Here is a tiny trained network, its code and every weight. The questions are about switching its units off for an input and a target symbol, where a switched-off unit gives its printed mean instead of its output.

import numpy as np


def w(rows, s, z=0):
    codes = np.array(rows[::2]) - 128.0
    scale = np.full(codes.shape[1], s)
    scale[-1] = z or s
    return codes * scale


def norm(h):
    return h / np.sqrt((h * h).mean(-1, keepdims=True) + 1e-5)


def f(y):
    return np.maximum(y, 0)


def softmax(a):
    e = np.exp(a - a.max(-1, keepdims=True))
    return e / e.sum(-1, keepdims=True)


def log_softmax(a):
    a = a - a.max(-1, keepdims=True)
    return a - np.log(np.exp(a).sum(-1, keepdims=True))


def net(x, mask):
    ids = ['βγδεζηλμξπστψ'.index(c) for c in x.split()]
    T = len(ids)
    res = E[ids] + P[:T]
    u = 0
    for l in range(2):
        q, k, v = (norm(res) @ M[l].T for M in (Q, K, V))
        z = softmax(np.where(np.tri(T) > 0, q @ k.T / 4**0.5, -1e9)) @ v
        res = res + np.where(mask[u], z, O[l][:, -1]) @ O[l][:, :-1]
        u += 1
        y = f(norm(res) @ A[l][:, :-1].T + A[l][:, -1])
        res = res + np.where(mask[u : u + 12], y, B[l][:, -1]) @ B[l][:, :-1]
        u += 12
    return log_softmax(norm(res)[-1] @ U[:, :-1].T + U[:, -1])


Q, K, V, O, A, B = {}, {}, {}, {}, {}, {}
E = w([
[39,134,81,237],'β',
[81,196,49,139],'γ',
[95,135,55,207],'δ',
[56,72,206,168],'ε',
[115,133,220,129],'ζ',
[172,46,174,137],'η',
[156,119,178,48],'λ',
[114,57,122,237],'μ',
[160,88,125,85],'ξ',
[151,97,214,114],'π',
[163,93,83,155],'σ',
[171,55,109,192],'τ',
[1,177,168,129],'ψ',
],0.0005)
P = w([
[109,147,136,201],'0',
[54,146,186,167],'1',
[142,106,103,128],'2',
[205,203,164,160],'3',
[24,122,209,145],'4',
[125,92,89,109],'5',
[205,195,158,151],'6',
[1,127,223,134],'7',
[110,70,67,84],'8',
[204,187,150,141],'9',
],0.00076)
Q[0] = w([
[58,110,75,73],'L0H0',
[62,78,79,18],'L0H0',
[187,185,174,250],'L0H0',
[220,162,183,223],'L0H0',
],0.0023)
K[0] = w([
[119,166,226,214],'L0H0',
[114,119,248,226],'L0H0',
[151,150,9,33],'L0H0',
[131,107,14,39],'L0H0',
],0.0014)
V[0] = w([
[1,76,81,123],'L0H0',
[63,206,152,87],'L0H0',
[126,129,120,113],'L0H0',
[55,3,165,89],'L0H0',
],0.00084)
O[0] = w([
[3,195,216,133,253],'L0H0',
[108,56,185,26,148],'L0H0',
[180,147,185,157,72],'L0H0',
[3,153,119,17,195],'L0H0',
],0.00058,0.0002)
A[0] = w([
[227,216,114,77,18],'L0N0',
[119,102,194,134,81],'L0N1',
[188,218,226,79,22],'L0N2',
[58,76,190,64,51],'L0N3',
[150,244,103,173,2],'L0N4',
[118,253,144,104,102],'L0N5',
[223,99,144,186,78],'L0N6',
[214,194,57,116,125],'L0N7',
[150,109,30,132,66],'L0N8',
[159,169,82,42,152],'L0N9',
[69,141,33,30,158],'L0N10',
[222,70,108,86,43],'L0N11',
],0.0013,0.00069)
B[0] = w([
[11,110,125,214,195],'L0N0',
[164,139,135,75,201],'L0N1',
[92,106,9,221,227],'L0N2',
[82,212,117,73,255],'L0N3',
[184,44,208,59,200],'L0N4',
[213,57,143,178,228],'L0N5',
[46,182,119,117,236],'L0N6',
[60,116,207,119,221],'L0N7',
[145,181,106,202,175],'L0N8',
[182,169,184,153,174],'L0N9',
[198,190,118,144,228],'L0N10',
[202,120,199,126,189],'L0N11',
],0.0015,0.00047)
Q[1] = w([
[68,63,36,1],'L1H0',
[77,51,34,12],'L1H0',
[67,69,56,14],'L1H0',
[193,173,186,240],'L1H0',
],0.0088)
K[1] = w([
[136,177,246,218],'L1H0',
[132,181,253,210],'L1H0',
[129,164,243,225],'L1H0',
[126,98,23,23],'L1H0',
],0.0044)
V[1] = w([
[229,128,98,98],'L1H0',
[183,204,101,142],'L1H0',
[99,247,122,101],'L1H0',
[128,128,151,51],'L1H0',
],0.0016)
O[1] = w([
[158,224,146,214,2],'L1H0',
[139,239,119,112,123],'L1H0',
[3,175,152,95,131],'L1H0',
[91,151,207,237,18],'L1H0',
],0.0011,0.0007)
A[1] = w([
[152,133,137,31,40],'L1N0',
[90,36,170,87,140],'L1N1',
[97,70,117,83,200],'L1N2',
[63,157,126,187,229],'L1N3',
[191,73,164,45,168],'L1N4',
[133,81,32,113,176],'L1N5',
[216,180,190,150,202],'L1N6',
[207,145,176,66,1],'L1N7',
[181,124,195,96,143],'L1N8',
[174,165,55,48,217],'L1N9',
[135,151,220,42,42],'L1N10',
[44,251,131,118,116],'L1N11',
],0.0018,0.001)
B[1] = w([
[140,51,41,148,145],'L1N0',
[167,172,148,166,213],'L1N1',
[184,137,119,125,215],'L1N2',
[124,112,101,60,253],'L1N3',
[23,112,129,151,177],'L1N4',
[135,183,159,88,187],'L1N5',
[74,116,112,75,218],'L1N6',
[220,64,140,3,137],'L1N7',
[138,127,64,157,166],'L1N8',
[103,141,213,199,183],'L1N9',
[107,186,43,187,158],'L1N10',
[227,83,138,142,202],'L1N11',
],0.0022,0.0014)
U = w([
[64,50,26,63,5],'β',
[244,171,164,32,111],'γ',
[86,177,22,52,44],'δ',
[130,17,177,199,77],'ε',
[52,137,215,67,234],'ζ',
[243,72,189,221,140],'η',
[143,226,221,211,36],'λ',
[74,41,38,192,116],'μ',
[179,223,173,172,121],'ξ',
[46,154,123,254,86],'π',
[129,251,50,124,150],'σ',
[245,86,37,129,234],'τ',
[87,48,188,54,169],'ψ',
],0.012,0.0029)

Each question gives the input, a string of symbols that net reads in full, and the target symbol t.
The units are the heads (4 rows each of Q, K, V and O) and the neurons (one row each of A and B). Each row of codes is followed by its name. A weight is (code - 128) times the scale printed after its matrix; where a second scale follows, it is the last column's (O, A, B and U).
mask holds one flag per unit, layer by layer, with each layer's heads first. A switched-off unit (its flag False) gives its mean, the last column of its rows in O or B, instead of its output. The means were averaged over made-up inputs and are rounded, as every weight is.
A unit's drop is (log p(t) with every unit on - log p(t) with that unit switched off) / (log p(t) with every unit on - log p(t) with every unit switched off).
The circuit of an input: a set's keep is (log p(t) with only the set's units on - log p(t) with every unit switched off) / (log p(t) with every unit on - log p(t) with every unit switched off). Starting from the 12 units with the biggest drops (on a tie, the unit counted first), units are removed one at a time, each time the one whose removal leaves the highest keep (on an exact tie, the one counted first), for as long as the keep stays at least 0.8.
circuit, biggest first: the units of the circuit, biggest drop first
most important unit: the unit with the biggest drop
k most important neurons: the k neurons with the biggest drops, biggest first
top k neurons in layer l: the k neurons of layer l with the biggest drops, biggest first
input μ ψ λ β ξ ζ ψ, target ζ: circuit, biggest first : [L0N4, L1N6]
input ζ ψ σ β, target σ: most important unit : L1H0
input μ η σ ε μ ξ ξ, target ξ: circuit, biggest first : [L1H0, L0N10, L0N0]
input σ σ σ γ λ λ μ, target λ: top 3 neurons in layer 0 : [L0N8, L0N7, L0N3]
input σ π η β, target η: circuit, biggest first : [L1H0, L0N4]
input ε ψ ξ ε σ ξ, target ψ: 2 most important neurons : [L1N7, L1N4]
input σ ψ σ π τ η, target ε: circuit, biggest first : [L1N4, L1N3, L1N1]
input η μ γ, target ξ: circuit, biggest first : [L1N9, L0N10]
input γ τ τ ε, target τ: top 2 neurons in layer 0 : [L0N2, L0N3]
input τ δ ζ ξ, target ζ: circuit, biggest first : [L0N0, L0N7, L1N6]
input β σ η, target ε: top 4 neurons in layer 1 : [L1N4, L1N3, L1N11, L1N1]
input μ μ δ τ λ ξ, target ψ: 3 most important neurons : [L1N4, L1N7, L1N9]
input η π β σ τ τ μ σ δ λ, target δ: circuit, biggest first : [L1N6, L0N0, L0N2]
input η σ ψ β β σ ξ τ ψ, target γ: most important neuron : [L1N11]
input σ π μ ε β ξ λ γ γ μ, target γ: 2 most important neurons : [L1N11, L0N10]
input ζ τ γ γ γ μ μ ε π, target μ: 2 most important neurons : [L1N0, L1N4]
input τ τ π η, target π: 2 most important neurons : [L1N11, L0N6]
input π δ ψ ζ δ ζ ψ ε ζ λ, target ζ: top 3 neurons in layer 1 : [L1N6, L1N3, L1N1]
input ε π ψ π ε σ, target λ: 3 most important neurons : [L1N9, L1N5, L1N3]
input μ ψ β μ, target β: most important unit : L1N6
input β τ μ ζ, target μ: 2 most important neurons : [L0N2, L1N6]
input λ ψ η γ, target η: 2 most important neurons : [L0N5, L0N4]
input γ β μ τ σ λ, target β: 2 most important neurons : [L1N4, L1N0]
input δ ε ε γ ψ τ σ σ ψ ε, target ψ: 2 most important neurons : [L0N2, L0N8]
